Below is a small trained network, with its code and all its weights. Each question gives an input and a class and asks what happens when units are switched off, that is, made to give their printed mean instead of their output.

import numpy as np


def w(rows, s, z=0):
    codes = np.array(rows[::2]) - 128.0
    scale = np.full(codes.shape[1], s)
    scale[-1] = z or s
    return codes * scale


def f(y):
    return y / 2 * (1 + np.tanh(0.7978845608 * (y + 0.044715 * y**3)))


def log_softmax(a):
    a = a - a.max(-1, keepdims=True)
    return a - np.log(np.exp(a).sum(-1, keepdims=True))


def net(x, mask):
    res = np.array(x, float).reshape(1, 4) / 4 @ E
    y = f(res @ A[0][:, :-1].T + A[0][:, -1])
    res = res + np.where(mask, y, B[0][:, -1]) @ B[0][:, :-1]
    return log_softmax(res[-1] @ U[:, :-1].T + U[:, -1])


A, B = {}, {}
E = w([
[186,254,217,179,175,32,126,57],'x0',
[197,150,44,33,141,164,130,41],'x1',
[76,127,83,126,229,107,234,62],'x2',
[135,126,121,228,66,245,108,105],'x3',
],0.0078)
A[0] = w([
[179,152,111,106,127,145,104,104,227],'neuron 1',
[106,117,147,96,164,70,117,165,146],'neuron 2',
[123,90,72,118,83,201,110,151,97],'neuron 3',
[149,104,152,144,93,166,82,148,253],'neuron 4',
[151,172,116,101,188,78,143,83,230],'neuron 5',
[97,76,87,93,137,146,127,172,212],'neuron 6',
[68,103,71,135,200,132,255,84,164],'neuron 7',
],0.011,0.0037)
B[0] = w([
[198,137,99,104,180,124,72,105,174],'neuron 1',
[107,170,194,160,30,144,174,65,173],'neuron 2',
[244,149,56,129,215,22,91,173,195],'neuron 3',
[120,108,100,165,187,153,71,171,183],'neuron 4',
[255,160,106,135,179,158,32,88,220],'neuron 5',
[110,75,27,32,140,113,197,232,201],'neuron 6',
[115,102,77,91,175,129,158,240,249],'neuron 7',
],0.0093,0.013)
U = w([
[155,139,115,131,112,167,103,37,8],'0',
[50,73,92,70,102,135,190,156,2],'1',
[155,118,95,124,198,101,119,160,233],'2',
[6,106,170,196,73,181,138,150,179],'3',
[125,165,198,166,45,68,141,102,127],'4',
],0.013,0.0035)

Each question gives the input, the list of numbers given to net, and the class t.
The units are the neurons (one row each of A and B). Each row of codes is followed by its name. A weight is (code - 128) times the scale printed after its matrix; where a second scale follows, it is the last column's (A, B and U).
mask holds one flag per neuron, in row order. A switched-off neuron (its flag False) gives its mean, the last column of its row in B, instead of its output. The means were averaged over made-up inputs and are rounded, as every weight is.
A unit's drop is (log p(t) with every unit on - log p(t) with that unit switched off) / (log p(t) with every unit on - log p(t) with every unit switched off).
The circuit of an input: a set's keep is (log p(t) with only the set's units on - log p(t) with every unit switched off) / (log p(t) with every unit on - log p(t) with every unit switched off). Starting from all 7 units, units are removed one at a time, each time the one whose removal leaves the highest keep (on an exact tie, the one counted first), for as long as the keep stays at least 0.8.
circuit, biggest first: the units of the circuit, biggest drop first
top k neurons: the k neurons with the biggest drops, biggest first
drop when u is switched off: that unit's drop, to one decimal
input [-5,3,6,-1], class 1: circuit, biggest first -> (neuron 6; neuron 5)
input [-8,-2,-1,-4], class 1: circuit, biggest first -> (neuron 6)
input [2,-5,-1,0], class 3: circuit, biggest first -> (neuron 3; neuron 5)
input [5,7,-7,6], class 0: top 3 neurons -> (neuron 7; neuron 6; neuron 3)
input [2,7,-4,-3], class 0: circuit, biggest first -> (neuron 7; neuron 6)
input [0,-4,8,5], class 1: circuit, biggest first -> (neuron 3; neuron 5)
input [5,-4,0,2], class 4: circuit, biggest first -> (neuron 7; neuron 6)
input [-7,-3,1,-4], class 1: top 2 neurons -> (neuron 5; neuron 6)
input [5,0,1,-7], class 0: top 2 neurons -> (neuron 5; neuron 2)
input [1,-3,-4,1], class 3: drop when neuron 3 is switched off -> 0.3
input [8,-1,4,8], class 0: drop when neuron 7 is switched off -> 0.2
input [8,6,-1,1], class 0: drop when neuron 7 is switched off -> 0.2
input [-4,-6,6,2], class 1: drop when neuron 5 is switched off -> 0.1
input [-1,-7,-2,7], class 3: circuit, biggest first -> (neuron 5)
